Here is a tiny trained network, its code and every weight. The questions are about switching its units off for an input and a class, where a switched-off unit gives its printed mean instead of its output.

import numpy as np


def w(rows, s, z=0):
    codes = np.array(rows[::2]) - 128.0
    scale = np.full(codes.shape[1], s)
    scale[-1] = z or s
    return codes * scale


def norm(h):
    return h / np.sqrt((h * h).mean(-1, keepdims=True) + 1e-5)


def f(y):
    return np.maximum(y, 0)


def log_softmax(a):
    a = a - a.max(-1, keepdims=True)
    return a - np.log(np.exp(a).sum(-1, keepdims=True))


def net(x, mask):
    res = np.array(x, float).reshape(1, 7) / 4 @ E
    u = 0
    for l in range(4):
        y = f(norm(res) @ A[l][:, :-1].T + A[l][:, -1])
        res = res + np.where(mask[u : u + 10], y, B[l][:, -1]) @ B[l][:, :-1]
        u += 10
    return log_softmax(norm(res)[-1] @ U[:, :-1].T + U[:, -1])


A, B = {}, {}
E = w([
[175,234,173,69,70,102,141],'x0',
[103,121,210,92,95,176,174],'x1',
[157,107,151,83,41,173,71],'x2',
[185,109,158,216,140,89,112],'x3',
[148,91,182,135,191,129,33],'x4',
[2,188,118,147,13,188,99],'x5',
[81,78,116,46,194,52,117],'x6',
],0.0063)
A[0] = w([
[176,123,68,90,149,106,127,3],'L0N1',
[164,113,171,110,190,157,154,72],'L0N2',
[59,94,196,120,116,39,101,110],'L0N3',
[128,112,48,114,86,170,119,92],'L0N4',
[238,150,111,64,129,8,169,148],'L0N5',
[107,245,187,168,167,70,75,101],'L0N6',
[203,132,239,135,108,132,138,87],'L0N7',
[119,97,155,158,153,83,115,79],'L0N8',
[110,100,97,118,170,172,121,150],'L0N9',
[182,103,167,174,164,160,133,94],'L0N10',
],0.013,0.0033)
B[0] = w([
[147,133,177,183,152,109,154,171],'L0N1',
[176,129,142,65,125,135,133,179],'L0N2',
[83,104,129,159,174,127,98,182],'L0N3',
[96,142,182,165,125,147,99,180],'L0N4',
[100,150,196,114,209,53,131,255],'L0N5',
[182,255,86,99,152,93,111,196],'L0N6',
[151,141,220,147,124,53,138,201],'L0N7',
[141,87,99,135,103,97,108,172],'L0N8',
[148,128,132,126,181,152,143,182],'L0N9',
[125,79,73,124,107,75,121,199],'L0N10',
],0.016,0.0084)
A[1] = w([
[150,140,151,145,83,140,150,5],'L1N1',
[107,156,122,68,51,91,132,123],'L1N2',
[64,233,96,175,51,149,250,110],'L1N3',
[190,49,62,101,170,189,106,95],'L1N4',
[53,70,151,93,109,115,141,162],'L1N5',
[63,112,152,21,121,64,145,104],'L1N6',
[215,64,150,75,172,164,170,97],'L1N7',
[33,99,143,76,107,89,137,139],'L1N8',
[110,136,172,144,179,143,113,175],'L1N9',
[70,129,137,77,166,131,50,138],'L1N10',
],0.012,0.0023)
B[1] = w([
[200,83,119,88,96,188,114,145],'L1N1',
[121,59,134,132,35,169,118,168],'L1N2',
[23,178,153,97,21,37,235,234],'L1N3',
[11,114,59,163,43,90,96,170],'L1N4',
[76,107,78,162,129,170,83,193],'L1N5',
[97,165,214,251,186,158,104,238],'L1N6',
[79,212,144,9,172,71,15,191],'L1N7',
[140,109,71,195,149,204,81,201],'L1N8',
[116,187,199,189,107,119,108,254],'L1N9',
[224,125,178,193,119,237,140,230],'L1N10',
],0.011,0.0064)
A[2] = w([
[95,44,60,141,167,167,219,151],'L2N1',
[126,147,63,108,156,188,57,83],'L2N2',
[193,124,181,45,252,133,215,121],'L2N3',
[86,171,165,124,133,220,168,42],'L2N4',
[104,177,101,92,86,128,187,130],'L2N5',
[80,121,127,87,68,151,158,4],'L2N6',
[93,55,128,4,119,89,125,44],'L2N7',
[106,148,114,84,98,220,150,91],'L2N8',
[169,118,144,146,85,148,185,90],'L2N9',
[66,172,109,117,113,118,193,136],'L2N10',
],0.012,0.0017)
B[2] = w([
[131,66,122,200,116,67,152,150],'L2N1',
[205,100,127,113,134,225,221,166],'L2N2',
[206,137,169,181,128,39,155,254],'L2N3',
[48,114,126,108,109,121,6,216],'L2N4',
[100,134,88,65,130,125,210,190],'L2N5',
[124,105,175,101,115,103,185,175],'L2N6',
[121,170,65,39,189,115,79,147],'L2N7',
[108,163,192,194,97,96,77,163],'L2N8',
[146,92,106,42,118,157,134,153],'L2N9',
[77,168,136,129,170,150,189,204],'L2N10',
],0.015,0.0064)
A[3] = w([
[103,86,17,137,112,128,117,10],'L3N1',
[100,81,127,137,174,168,89,69],'L3N2',
[215,136,192,129,122,167,144,221],'L3N3',
[157,223,98,148,166,181,159,87],'L3N4',
[203,129,173,113,119,100,107,96],'L3N5',
[140,115,128,118,68,219,173,140],'L3N6',
[148,49,91,158,118,150,164,91],'L3N7',
[114,122,130,103,92,208,93,35],'L3N8',
[106,128,112,114,2,95,146,8],'L3N9',
[95,90,165,101,190,71,149,158],'L3N10',
],0.014,0.0012)
B[3] = w([
[92,23,39,106,154,115,196,158],'L3N1',
[91,204,83,201,87,141,161,188],'L3N2',
[196,54,49,132,32,132,61,202],'L3N3',
[250,140,75,129,132,206,147,170],'L3N4',
[192,12,179,86,202,205,178,232],'L3N5',
[41,97,178,76,173,161,72,167],'L3N6',
[87,100,62,183,96,31,154,154],'L3N7',
[129,184,112,58,232,156,126,175],'L3N8',
[75,113,201,67,64,128,192,199],'L3N9',
[117,198,154,178,189,148,89,253],'L3N10',
],0.012,0.008)
U = w([
[62,151,145,214,153,222,84,222],'0',
[173,237,104,78,121,126,239,98],'1',
[187,31,179,54,38,149,153,21],'2',
[134,84,19,61,164,89,108,71],'3',
[18,162,208,85,31,144,234,135],'4',
[246,178,70,141,117,217,130,3],'5',
[74,44,48,214,112,94,193,48],'6',
[217,121,238,176,215,34,129,212],'7',
],0.012,0.0041)

Each question gives the input, the list of numbers given to net, and the class t.
The units are the neurons (one row each of A and B). Each row of codes is followed by its name. A weight is (code - 128) times the scale printed after its matrix; where a second scale follows, it is the last column's (A, B and U).
mask holds one flag per neuron, layer by layer. A switched-off neuron (its flag False) gives its mean, the last column of its row in B, instead of its output. The means were averaged over made-up inputs and are rounded, as every weight is.
A unit's drop is (log p(t) with every unit on - log p(t) with that unit switched off) / (log p(t) with every unit on - log p(t) with every unit switched off).
The circuit of an input: a set's keep is (log p(t) with only the set's units on - log p(t) with every unit switched off) / (log p(t) with every unit on - log p(t) with every unit switched off). Starting from the 12 units with the biggest drops (on a tie, the unit counted first), units are removed one at a time, each time the one whose removal leaves the highest keep (on an exact tie, the one counted first), for as long as the keep stays at least 0.8.
units of the circuit, in order: the units of the circuit, biggest drop first
k most important neurons: the k neurons with the biggest drops, biggest first
top k neurons in layer l: the k neurons of layer l with the biggest drops, biggest first
input [-3,-7,6,-7,-5,8,6], class 0: 3 most important neurons => L0N6, L1N8, L1N10
input [-7,4,-6,2,-2,8,-1], class 4: units of the circuit, in order => L0N5, L1N3
input [-8,6,-6,6,-2,5,-7], class 4: units of the circuit, in order => L1N3, L0N5
input [8,6,-5,3,-2,6,6], class 0: units of the circuit, in order => L1N6
input [1,-3,1,-6,8,1,4], class 0: 2 most important neurons => L1N4, L0N3
input [2,8,-4,3,0,3,-6], class 4: units of the circuit, in order => L0N5, L1N3
input [-8,-8,-1,-4,-6,3,1], class 0: top 3 neurons in layer 0 => L0N4, L0N9, L0N6
input [5,-3,4,2,6,3,-1], class 5: units of the circuit, in order => L0N6, L0N5, L3N4
input [0,-2,-1,-8,7,4,-7], class 4: top 2 neurons in layer 3 => L3N10, L3N9
input [-7,1,-5,-5,0,5,-8], class 4: 2 most important neurons => L1N3, L0N5
input [-1,4,-1,7,1,6,1], class 0: 4 most important neurons => L0N3, L2N3, L0N10, L0N2
input [7,6,-4,-7,5,4,3], class 0: 2 most important neurons => L0N3, L1N6
input [-6,-6,5,2,0,6,-7], class 4: top 3 neurons in layer 1 => L1N6, L1N3, L1N8
input [-5,-3,-3,-4,-5,6,-5], class 4: units of the circuit, in order => L1N3
input [-8,6,-3,-7,7,-1,-8], class 3: top 2 neurons in layer 0 => L0N5, L0N10
input [-4,-8,-2,-1,-8,4,4], class 4: 2 most important neurons => L0N5, L1N3
input [4,-8,-6,7,7,4,2], class 5: top 2 neurons in layer 0 => L0N6, L0N7
input [-8,3,-2,1,-6,-2,-8], class 6: 2 most important neurons => L0N10, L0N6
input [-8,3,-6,-5,6,-6,4], class 3: 2 most important neurons => L0N5, L1N4
input [-3,7,5,8,-1,2,-7], class 2: top 2 neurons in layer 0 => L0N5, L0N7
input [-6,-5,3,0,3,2,8], class 6: most important neuron => L0N5
input [-7,7,1,5,7,3,-3], class 6: 2 most important neurons => L0N10, L0N5
input [6,4,0,-5,3,2,-5], class 4: 2 most important neurons => L0N5, L1N3
input [-6,-3,-8,-1,0,7,4], class 6: top 3 neurons in layer 0 => L0N5, L0N6, L0N7
input [-7,8,-8,7,-2,-2,8], class 6: 3 most important neurons => L0N5, L0N8, L0N7
